Here is a tiny trained network, its code and every weight. The questions are about switching its units off for an input and a class, where a switched-off unit gives its printed mean instead of its output.

import numpy as np


def w(rows, s, z=0):
    codes = np.array(rows[::2]) - 128.0
    scale = np.full(codes.shape[1], s)
    scale[-1] = z or s
    return codes * scale


def norm(h):
    return h / np.sqrt((h * h).mean(-1, keepdims=True) + 1e-5)


def f(y):
    return np.maximum(y, 0)


def log_softmax(a):
    a = a - a.max(-1, keepdims=True)
    return a - np.log(np.exp(a).sum(-1, keepdims=True))


def net(x, mask):
    res = np.array(x, float).reshape(1, 8) / 4 @ E
    u = 0
    for l in range(2):
        y = f(norm(res) @ A[l][:, :-1].T + A[l][:, -1])
        res = res + np.where(mask[u : u + 14], y, B[l][:, -1]) @ B[l][:, :-1]
        u += 14
    return log_softmax(norm(res)[-1] @ U[:, :-1].T + U[:, -1])


A, B = {}, {}
E = w([
[127,127,128,127,128,129,127,129,127],'x0',
[205,234,100,139,213,26,143,137,130],'x1',
[176,126,58,184,42,129,115,173,128],'x2',
[163,39,171,125,99,21,104,106,139],'x3',
[208,124,136,25,71,158,251,127,135],'x4',
[130,124,127,129,130,127,131,130,130],'x5',
[127,129,131,129,126,126,128,129,127],'x6',
[129,124,124,124,128,130,127,126,131],'x7',
],0.0024)
A[0] = w([
[129,217,86,77,156,254,167,181,160,61],'0.n0',
[195,193,73,190,184,43,103,83,85,105],'0.n1',
[71,137,213,79,222,156,189,128,124,53],'0.n2',
[92,199,101,137,175,233,127,177,147,51],'0.n3',
[95,123,230,104,220,129,152,102,108,3],'0.n4',
[168,41,173,125,121,17,69,111,149,69],'0.n5',
[92,122,207,108,207,138,161,109,111,5],'0.n6',
[198,110,60,209,27,134,132,198,116,81],'0.n7',
[90,104,239,60,184,112,169,98,133,76],'0.n8',
[64,77,120,171,79,172,71,102,82,116],'0.n9',
[199,29,192,62,97,33,113,124,182,55],'0.n10',
[193,182,97,68,129,91,209,119,145,118],'0.n11',
[112,89,142,38,43,179,200,114,145,100],'0.n12',
[185,142,75,202,42,139,158,205,103,24],'0.n13',
],0.0032,0.0033)
B[0] = w([
[99,114,135,213,58,12,191,46,37,225],'0.n0',
[63,126,179,49,135,142,171,195,186,229],'0.n1',
[149,128,39,79,66,89,52,82,143,196],'0.n2',
[79,104,143,198,41,3,193,46,48,190],'0.n3',
[140,157,16,50,61,108,50,85,185,163],'0.n4',
[47,219,68,179,93,169,197,105,56,203],'0.n5',
[132,134,45,64,85,103,52,86,168,151],'0.n6',
[101,148,99,19,154,110,66,32,150,219],'0.n7',
[160,138,19,91,67,132,64,90,149,206],'0.n8',
[100,134,177,64,176,114,177,191,186,224],'0.n9',
[66,209,87,222,68,127,218,74,33,212],'0.n10',
[179,107,188,156,209,157,76,176,130,237],'0.n11',
[189,91,171,170,215,177,85,157,129,250],'0.n12',
[112,131,68,39,113,101,33,19,168,182],'0.n13',
],0.0035,0.0027)
A[1] = w([
[105,125,141,126,137,184,130,117,110,109],'1.n0',
[153,146,31,101,63,127,49,115,197,5],'1.n1',
[124,194,106,114,184,117,146,96,91,135],'1.n2',
[213,109,152,108,131,139,170,139,149,74],'1.n3',
[95,90,110,133,91,161,116,96,91,144],'1.n4',
[204,115,137,81,99,126,187,96,123,135],'1.n5',
[107,49,189,131,129,212,135,187,163,32],'1.n6',
[218,108,162,146,143,166,146,138,97,26],'1.n7',
[88,46,144,134,75,202,108,128,139,116],'1.n8',
[127,125,130,131,128,129,133,135,134,104],'1.n9',
[63,114,189,197,188,133,59,182,160,47],'1.n10',
[41,137,119,184,163,66,56,132,155,161],'1.n11',
[182,179,144,130,198,66,152,254,162,66],'1.n12',
[101,134,110,191,89,90,170,86,67,46],'1.n13',
],0.004,0.0023)
B[1] = w([
[136,124,117,136,115,70,120,143,155,154],'1.n0',
[99,114,118,20,217,108,54,12,136,188],'1.n1',
[96,45,135,133,49,133,127,146,163,206],'1.n2',
[134,91,130,192,155,183,77,142,88,164],'1.n3',
[148,188,122,120,163,57,145,152,150,207],'1.n4',
[108,122,103,186,154,171,58,132,101,211],'1.n5',
[106,183,161,105,147,64,167,198,203,170],'1.n6',
[164,85,127,176,162,195,63,148,119,154],'1.n7',
[123,197,140,114,165,51,152,165,161,212],'1.n8',
[132,131,125,129,125,127,127,130,132,128],'1.n9',
[254,94,109,146,124,186,128,115,79,185],'1.n10',
[222,99,128,116,106,202,158,117,97,254],'1.n11',
[33,102,187,89,100,130,149,177,198,175],'1.n12',
[77,144,131,215,106,133,185,121,69,194],'1.n13',
],0.004,0.0038)
U = w([
[59,158,106,217,57,89,208,81,43,228],'0',
[121,136,58,23,131,110,24,45,166,180],'1',
[72,141,204,91,149,95,170,255,232,80],'2',
[240,71,149,182,168,249,85,165,87,6],'3',
],0.0084,0.0012)

Each question gives the input, the list of numbers given to net, and the class t.
The units are the neurons (one row each of A and B). Each row of codes is followed by its name. A weight is (code - 128) times the scale printed after its matrix; where a second scale follows, it is the last column's (A, B and U).
mask holds one flag per neuron, layer by layer. A switched-off neuron (its flag False) gives its mean, the last column of its row in B, instead of its output. The means were averaged over made-up inputs and are rounded, as every weight is.
A unit's drop is (log p(t) with every unit on - log p(t) with that unit switched off) / (log p(t) with every unit on - log p(t) with every unit switched off).
The circuit of an input: a set's keep is (log p(t) with only the set's units on - log p(t) with every unit switched off) / (log p(t) with every unit on - log p(t) with every unit switched off). Starting from the 12 units with the biggest drops (on a tie, the unit counted first), units are removed one at a time, each time the one whose removal leaves the highest keep (on an exact tie, the one counted first), for as long as the keep stays at least 0.8.
units of the circuit, in order: the units of the circuit, biggest drop first
top k neurons: the k neurons with the biggest drops, biggest first
top k neurons in layer l: the k neurons of layer l with the biggest drops, biggest first
drop of u: that unit's drop, to one decimal
input [2,-8,-3,8,1,5,3,2], class 0: units of the circuit, in order	(0.n10)
input [5,6,-4,-2,-7,7,-2,7], class 3: units of the circuit, in order	(1.n10, 1.n11)
input [-5,-3,3,5,-7,3,3,4], class 3: units of the circuit, in order	(1.n11, 1.n10)
input [7,7,6,5,2,-5,-7,-2], class 2: units of the circuit, in order	(0.n1, 1.n12)
input [2,2,6,-1,5,4,-3,-2], class 1: top 2 neurons in layer 0	(0.n13, 0.n7)
input [-3,5,4,-4,1,6,5,6], class 2: top 3 neurons	(0.n1, 0.n11, 0.n10)
input [2,6,-7,0,8,6,1,5], class 3: top 4 neurons in layer 0	(0.n11, 0.n7, 0.n13, 0.n9)
input [5,-6,7,2,-4,7,-5,6], class 1: top 2 neurons	(0.n7, 1.n1)
input [-8,-4,8,-2,7,0,-3,-5], class 1: top 2 neurons	(0.n13, 0.n7)
input [2,1,-4,-4,-2,-6,-1,1], class 0: top 2 neurons	(0.n3, 0.n0)
input [3,8,3,2,7,5,0,-1], class 2: units of the circuit, in order	(1.n12, 0.n1)
input [0,-3,0,2,0,5,3,4], class 2: top 2 neurons in layer 0	(0.n0, 0.n9)
input [-4,7,-2,-8,0,-3,-5,-2], class 0: top 4 neurons in layer 0	(0.n0, 0.n3, 0.n9, 0.n12)
input [5,6,3,1,7,-8,-1,-1], class 3: units of the circuit, in order	(0.n11)
input [-8,-3,6,3,-8,3,-3,1], class 3: units of the circuit, in order	(1.n11, 1.n10)
input [-2,-2,7,-3,6,-8,7,0], class 1: top 2 neurons in layer 0	(0.n13, 0.n7)
input [7,7,-4,-2,-8,-1,7,7], class 3: units of the circuit, in order	(1.n10, 1.n11)
input [2,4,-5,-7,-8,1,-7,-3], class 3: units of the circuit, in order	(1.n11, 1.n10)
input [1,6,6,1,5,-3,6,-5], class 1: top 3 neurons	(0.n13, 0.n7, 0.n9)
input [-6,-1,-2,-7,6,-1,1,-5], class 0: units of the circuit, in order	(0.n0)
input [2,-4,7,6,2,7,-6,-6], class 1: top 3 neurons	(0.n7, 0.n13, 0.n0)
input [-2,2,2,-4,5,4,3,-3], class 3: top 2 neurons	(0.n11, 0.n10)
input [6,7,0,5,1,-4,8,2], class 2: top 4 neurons	(0.n1, 1.n12, 0.n0, 0.n11)
input [5,-7,6,0,1,-3,0,-6], class 2: top 2 neurons	(0.n9, 1.n6)
input [2,-8,6,3,3,-5,-4,4], class 2: top 2 neurons in layer 1	(1.n6, 1.n8)
input [1,-2,-3,8,-6,-4,-3,-5], class 0: drop of 0.n5	0.7
